Below are the code and all the weights of a small trained network. Each question names an input and a class and asks about switching units off, where a switched-off unit gives its printed mean instead of its output.

import numpy as np


def w(rows, s, z=0):
    codes = np.array(rows[::2]) - 128.0
    scale = np.full(codes.shape[1], s)
    scale[-1] = z or s
    return codes * scale


def norm(h):
    return h / np.sqrt((h * h).mean(-1, keepdims=True) + 1e-5)


def f(y):
    return np.maximum(y, 0)


def log_softmax(a):
    a = a - a.max(-1, keepdims=True)
    return a - np.log(np.exp(a).sum(-1, keepdims=True))


def net(x, mask):
    res = np.array(x, float).reshape(1, 3) / 4 @ E
    u = 0
    for l in range(3):
        y = f(norm(res) @ A[l][:, :-1].T + A[l][:, -1])
        res = res + np.where(mask[u : u + 8], y, B[l][:, -1]) @ B[l][:, :-1]
        u += 8
    return log_softmax(norm(res)[-1] @ U[:, :-1].T + U[:, -1])


A, B = {}, {}
E = w([
[177,62,153,136,237],'x0',
[81,154,166,240,177],'x1',
[178,239,56,183,255],'x2',
],0.00063)
A[0] = w([
[153,100,69,226,244,21],'L0N1',
[90,197,25,153,128,4],'L0N2',
[218,131,86,12,168,143],'L0N3',
[239,150,173,154,205,103],'L0N4',
[70,67,131,37,25,158],'L0N5',
[46,200,153,165,97,77],'L0N6',
[166,143,28,6,113,2],'L0N7',
[141,124,119,140,121,85],'L0N8',
],0.0016,0.0012)
B[0] = w([
[145,102,109,120,201,180],'L0N1',
[232,132,166,184,97,149],'L0N2',
[55,130,77,167,84,201],'L0N3',
[102,112,81,190,174,182],'L0N4',
[172,115,174,137,214,254],'L0N5',
[136,215,137,131,74,164],'L0N6',
[122,170,29,4,55,162],'L0N7',
[154,85,118,102,148,128],'L0N8',
],0.0021,0.0017)
A[1] = w([
[159,4,168,97,125,2],'L1N1',
[56,114,177,103,25,126],'L1N2',
[137,130,110,147,210,56],'L1N3',
[124,51,49,110,128,165],'L1N4',
[70,158,53,183,102,123],'L1N5',
[148,177,105,97,117,93],'L1N6',
[141,172,171,147,95,8],'L1N7',
[108,59,188,153,117,90],'L1N8',
],0.0024,0.00081)
B[1] = w([
[173,71,197,51,35,227],'L1N1',
[136,120,150,186,240,248],'L1N2',
[158,56,149,187,185,197],'L1N3',
[143,176,162,224,86,205],'L1N4',
[201,1,162,58,116,197],'L1N5',
[147,154,94,137,62,167],'L1N6',
[57,195,206,168,79,152],'L1N7',
[110,188,87,80,36,207],'L1N8',
],0.0022,0.0015)
A[2] = w([
[77,106,164,122,115,180],'L2N1',
[137,153,103,82,120,27],'L2N2',
[124,175,98,127,97,136],'L2N3',
[128,117,106,150,255,53],'L2N4',
[130,127,50,97,116,11],'L2N5',
[118,92,147,142,136,59],'L2N6',
[67,166,129,160,102,72],'L2N7',
[111,130,152,145,175,103],'L2N8',
],0.0052,0.0011)
B[2] = w([
[145,132,134,50,142,208],'L2N1',
[15,126,92,107,207,154],'L2N2',
[184,91,57,148,110,174],'L2N3',
[88,30,193,198,176,251],'L2N4',
[4,119,92,54,173,169],'L2N5',
[177,129,90,142,122,159],'L2N6',
[133,175,114,153,122,166],'L2N7',
[49,156,147,120,142,181],'L2N8',
],0.0037,0.0026)
U = w([
[101,47,165,216,185,205],'0',
[70,112,8,56,123,179],'1',
[206,203,61,211,39,139],'2',
[185,93,109,154,71,30],'3',
[179,69,203,2,46,192],'4',
[84,241,201,122,96,148],'5',
[166,143,95,141,111,2],'6',
[150,140,113,130,107,10],'7',
],0.009,0.005)

Each question gives the input, the list of numbers given to net, and the class t.
The units are the neurons (one row each of A and B). Each row of codes is followed by its name. A weight is (code - 128) times the scale printed after its matrix; where a second scale follows, it is the last column's (A, B and U).
mask holds one flag per neuron, layer by layer. A switched-off neuron (its flag False) gives its mean, the last column of its row in B, instead of its output. The means were averaged over made-up inputs and are rounded, as every weight is.
A unit's drop is (log p(t) with every unit on - log p(t) with that unit switched off) / (log p(t) with every unit on - log p(t) with every unit switched off).
The circuit of an input: a set's keep is (log p(t) with only the set's units on - log p(t) with every unit switched off) / (log p(t) with every unit on - log p(t) with every unit switched off). Starting from the 12 units with the biggest drops (on a tie, the unit counted first), units are removed one at a time, each time the one whose removal leaves the highest keep (on an exact tie, the one counted first), for as long as the keep stays at least 0.8.
units of the circuit, in order: the units of the circuit, biggest drop first
unit that matters most: the unit with the biggest drop
top k neurons: the k neurons with the biggest drops, biggest first
top k neurons in layer l: the k neurons of layer l with the biggest drops, biggest first
drop when u is switched off: that unit's drop, to one decimal
input [-2,5,-6], class 5: units of the circuit, in order -> L2N7; L2N4; L1N8
input [7,-3,-2], class 4: units of the circuit, in order -> L1N1; L2N4
input [-8,-2,2], class 2: units of the circuit, in order -> L2N3
input [-5,4,-6], class 5: top 2 neurons -> L1N2; L2N4
input [-8,3,-1], class 2: top 4 neurons -> L0N6; L2N4; L2N7; L1N3
input [-2,2,-3], class 5: top 4 neurons -> L0N6; L1N5; L0N1; L1N2
input [-2,-2,5], class 1: top 2 neurons -> L0N5; L1N2
input [-3,3,3], class 2: top 4 neurons in layer 0 -> L0N6; L0N5; L0N2; L0N4
input [2,8,-5], class 5: top 2 neurons in layer 1 -> L1N5; L1N8
input [8,-7,0], class 3: top 3 neurons in layer 2 -> L2N4; L2N1; L2N5
input [4,-8,5], class 1: top 2 neurons -> L0N7; L0N5
input [-7,6,0], class 2: top 2 neurons -> L0N6; L2N4
input [4,-8,-1], class 1: top 3 neurons -> L0N7; L0N3; L2N4
input [1,-8,-2], class 1: top 2 neurons in layer 0 -> L0N7; L0N3
input [4,8,-5], class 4: unit that matters most -> L2N1
input [-8,5,-4], class 5: top 2 neurons in layer 1 -> L1N2; L1N1
input [-7,6,-2], class 5: top 2 neurons -> L2N4; L1N2
input [-1,-5,-1], class 1: top 2 neurons -> L0N7; L2N4
input [-5,7,1], class 2: top 2 neurons in layer 1 -> L1N3; L1N2
input [-7,0,0], class 2: top 2 neurons in layer 2 -> L2N4; L2N3
input [-6,7,4], class 2: drop when L0N6 is switched off -> 0.3
input [7,-1,-6], class 4: drop when L2N4 is switched off -> 0.1
input [3,8,-7], class 4: drop when L1N8 is switched off -> 0.1
input [-6,5,-5], class 5: drop when L1N2 is switched off -> 0.2
input [-5,6,1], class 2: unit that matters most -> L0N6
input [2,-8,-1], class 1: top 2 neurons in layer 0 -> L0N7; L0N3
input [-3,-8,-2], class 1: unit that matters most -> L0N7
input [-2,6,-6], class 5: top 2 neurons in layer 1 -> L1N2; L1N5
